Here is a tiny trained network, its code and every weight. The questions are about switching its units off for an input and a target symbol, where a switched-off unit gives its printed mean instead of its output.

import numpy as np


def w(rows, s, z=0):
    codes = np.array(rows[::2]) - 128.0
    scale = np.full(codes.shape[1], s)
    scale[-1] = z or s
    return codes * scale


def norm(h):
    return h / np.sqrt((h * h).mean(-1, keepdims=True) + 1e-5)


def f(y):
    return y / 2 * (1 + np.tanh(0.7978845608 * (y + 0.044715 * y**3)))


def softmax(a):
    e = np.exp(a - a.max(-1, keepdims=True))
    return e / e.sum(-1, keepdims=True)


def log_softmax(a):
    a = a - a.max(-1, keepdims=True)
    return a - np.log(np.exp(a).sum(-1, keepdims=True))


def net(x, mask):
    ids = ['βγδζηθλμπτψω'.index(c) for c in x.split()]
    T = len(ids)
    res = E[ids] + P[:T]
    r = norm(res)
    for j in range(3):
        rows = slice(2 * j, 2 * j + 2)
        q, k, v = (r @ M[0][rows].T for M in (Q, K, V))
        z = softmax(np.where(np.tri(T) > 0, q @ k.T / 2**0.5, -1e9)) @ v
        o = O[0][rows]
        res = res + np.where(mask[j], z, o[:, -1]) @ o[:, :-1]
    y = f(norm(res) @ A[0][:, :-1].T + A[0][:, -1])
    res = res + np.where(mask[3:15], y, B[0][:, -1]) @ B[0][:, :-1]
    return log_softmax(norm(res)[-1] @ U[:, :-1].T + U[:, -1])


Q, K, V, O, A, B = {}, {}, {}, {}, {}, {}
E = w([
[148,159,97,101],'β',
[152,225,50,97],'γ',
[125,164,52,97],'δ',
[124,200,86,82],'ζ',
[186,181,63,128],'η',
[141,148,142,139],'θ',
[87,231,120,113],'λ',
[28,183,146,141],'μ',
[62,55,114,217],'π',
[81,34,103,234],'τ',
[26,135,137,193],'ψ',
[6,187,55,2],'ω',
],0.0068)
P = w([
[141,78,159,101],'0',
[192,253,90,202],'1',
[58,147,113,57],'2',
[177,197,206,156],'3',
[56,101,137,90],'4',
[162,197,130,203],'5',
[70,147,101,101],'6',
[140,179,179,161],'7',
[72,141,97,125],'8',
[136,173,165,170],'9',
[79,122,104,142],'10',
[134,183,162,170],'11',
],0.016)
Q[0] = w([
[206,146,170,231],'h1',
[120,157,246,71],'h1',
[68,202,42,115],'h2',
[203,187,200,200],'h2',
[237,113,232,113],'h3',
[89,30,112,154],'h3',
],0.011)
K[0] = w([
[48,234,170,227],'h1',
[89,208,56,171],'h1',
[147,52,132,165],'h2',
[43,163,117,188],'h2',
[102,215,45,182],'h3',
[157,79,246,148],'h3',
],0.011)
V[0] = w([
[148,169,49,75],'h1',
[4,140,136,119],'h1',
[70,171,125,98],'h2',
[86,100,124,218],'h2',
[86,177,115,93],'h3',
[75,62,43,171],'h3',
],0.014)
O[0] = w([
[160,113,52,149,192],'h1',
[196,250,139,105,2],'h1',
[163,167,116,147,146],'h2',
[159,88,195,116,20],'h2',
[138,127,82,206,180],'h3',
[197,106,75,96,77],'h3',
],0.016,0.0056)
A[0] = w([
[157,125,228,172,128],'n1',
[64,136,88,144,221],'n2',
[154,99,78,89,142],'n3',
[142,146,250,179,2],'n4',
[132,209,114,130,129],'n5',
[149,166,127,81,90],'n6',
[113,50,140,186,186],'n7',
[137,116,93,99,125],'n8',
[105,117,142,40,120],'n9',
[144,77,125,191,110],'n10',
[147,51,89,65,86],'n11',
[132,194,139,137,169],'n12',
],0.016,0.0061)
B[0] = w([
[83,221,46,103,149],'n1',
[238,114,178,137,247],'n2',
[170,151,116,108,140],'n3',
[163,109,50,48,142],'n4',
[90,105,134,140,171],'n5',
[108,121,66,69,126],'n6',
[112,186,91,106,208],'n7',
[153,135,116,126,133],'n8',
[180,112,189,159,143],'n9',
[130,112,164,8,175],'n10',
[88,144,127,143,144],'n11',
[53,109,125,115,170],'n12',
],0.014,0.012)
U = w([
[145,91,178,140,132],'β',
[153,122,175,68,117],'γ',
[86,17,64,121,252],'δ',
[129,127,156,120,103],'ζ',
[246,80,82,100,160],'η',
[162,151,162,84,137],'θ',
[141,146,111,228,105],'λ',
[57,188,156,184,161],'μ',
[95,183,87,69,70],'π',
[116,176,77,24,84],'τ',
[76,171,48,114,21],'ψ',
[110,89,6,172,20],'ω',
],0.011,0.0031)

Each question gives the input, a string of symbols that net reads in full, and the target symbol t.
The units are the heads (2 rows each of Q, K, V and O) and the neurons (one row each of A and B). Each row of codes is followed by its name. A weight is (code - 128) times the scale printed after its matrix; where a second scale follows, it is the last column's (O, A, B and U).
mask holds one flag per unit, heads first, then neurons. A switched-off unit (its flag False) gives its mean, the last column of its rows in O or B, instead of its output. The means were averaged over made-up inputs and are rounded, as every weight is.
A unit's drop is (log p(t) with every unit on - log p(t) with that unit switched off) / (log p(t) with every unit on - log p(t) with every unit switched off).
The circuit of an input: a set's keep is (log p(t) with only the set's units on - log p(t) with every unit switched off) / (log p(t) with every unit on - log p(t) with every unit switched off). Starting from the 12 units with the biggest drops (on a tie, the unit counted first), units are removed one at a time, each time the one whose removal leaves the highest keep (on an exact tie, the one counted first), for as long as the keep stays at least 0.8.
units of the circuit, in order: the units of the circuit, biggest drop first
unit that matters most: the unit with the biggest drop
top k neurons: the k neurons with the biggest drops, biggest first
heads that matter: for each layer, one digit per head in row order, 1 if its drop is at least 0.15 and else 0, layers parted by /
input η η η μ τ δ η ζ δ β δ η, target η: units of the circuit, in order -> (h3; h2)
input δ β λ, target η: heads that matter -> 000
input δ η λ δ η η ψ η η η η δ, target η: unit that matters most -> h3
input η τ η δ η η, target η: heads that matter -> 001
input δ η δ η δ δ λ ζ, target λ: heads that matter -> 101
input ζ η η η δ δ ψ β δ, target λ: heads that matter -> 001
input δ ψ η δ, target τ: units of the circuit, in order -> (h2; n10; n2)
input δ δ ζ, target η: heads that matter -> 000
input δ η η β π, target η: units of the circuit, in order -> (n2; n12)
input ψ η η η τ ζ, target τ: top 2 neurons -> (n10; n2)
input ζ η η, target λ: top 3 neurons -> (n10; n2; n7)
input η γ β η δ η λ δ, target λ: heads that matter -> 111
input γ η η π δ η τ τ λ μ ω, target ω: heads that matter -> 110
input ζ δ δ λ γ, target λ: heads that matter -> 011
input μ τ η γ τ μ γ τ η η, target τ: top 3 neurons -> (n2; n1; n10)
input ψ δ η δ ω λ γ τ ζ π, target τ: heads that matter -> 000
input η η β η δ γ δ, target δ: heads that matter -> 100
input δ η η δ δ η λ λ η η τ, target η: unit that matters most -> n2
input λ δ ζ, target μ: heads that matter -> 001
input β μ η γ, target μ: units of the circuit, in order -> (n12; n5)
input δ η π, target η: units of the circuit, in order -> (n2)
input μ γ δ τ δ λ η η η η γ β, target η: units of the circuit, in order -> (h3; n10)
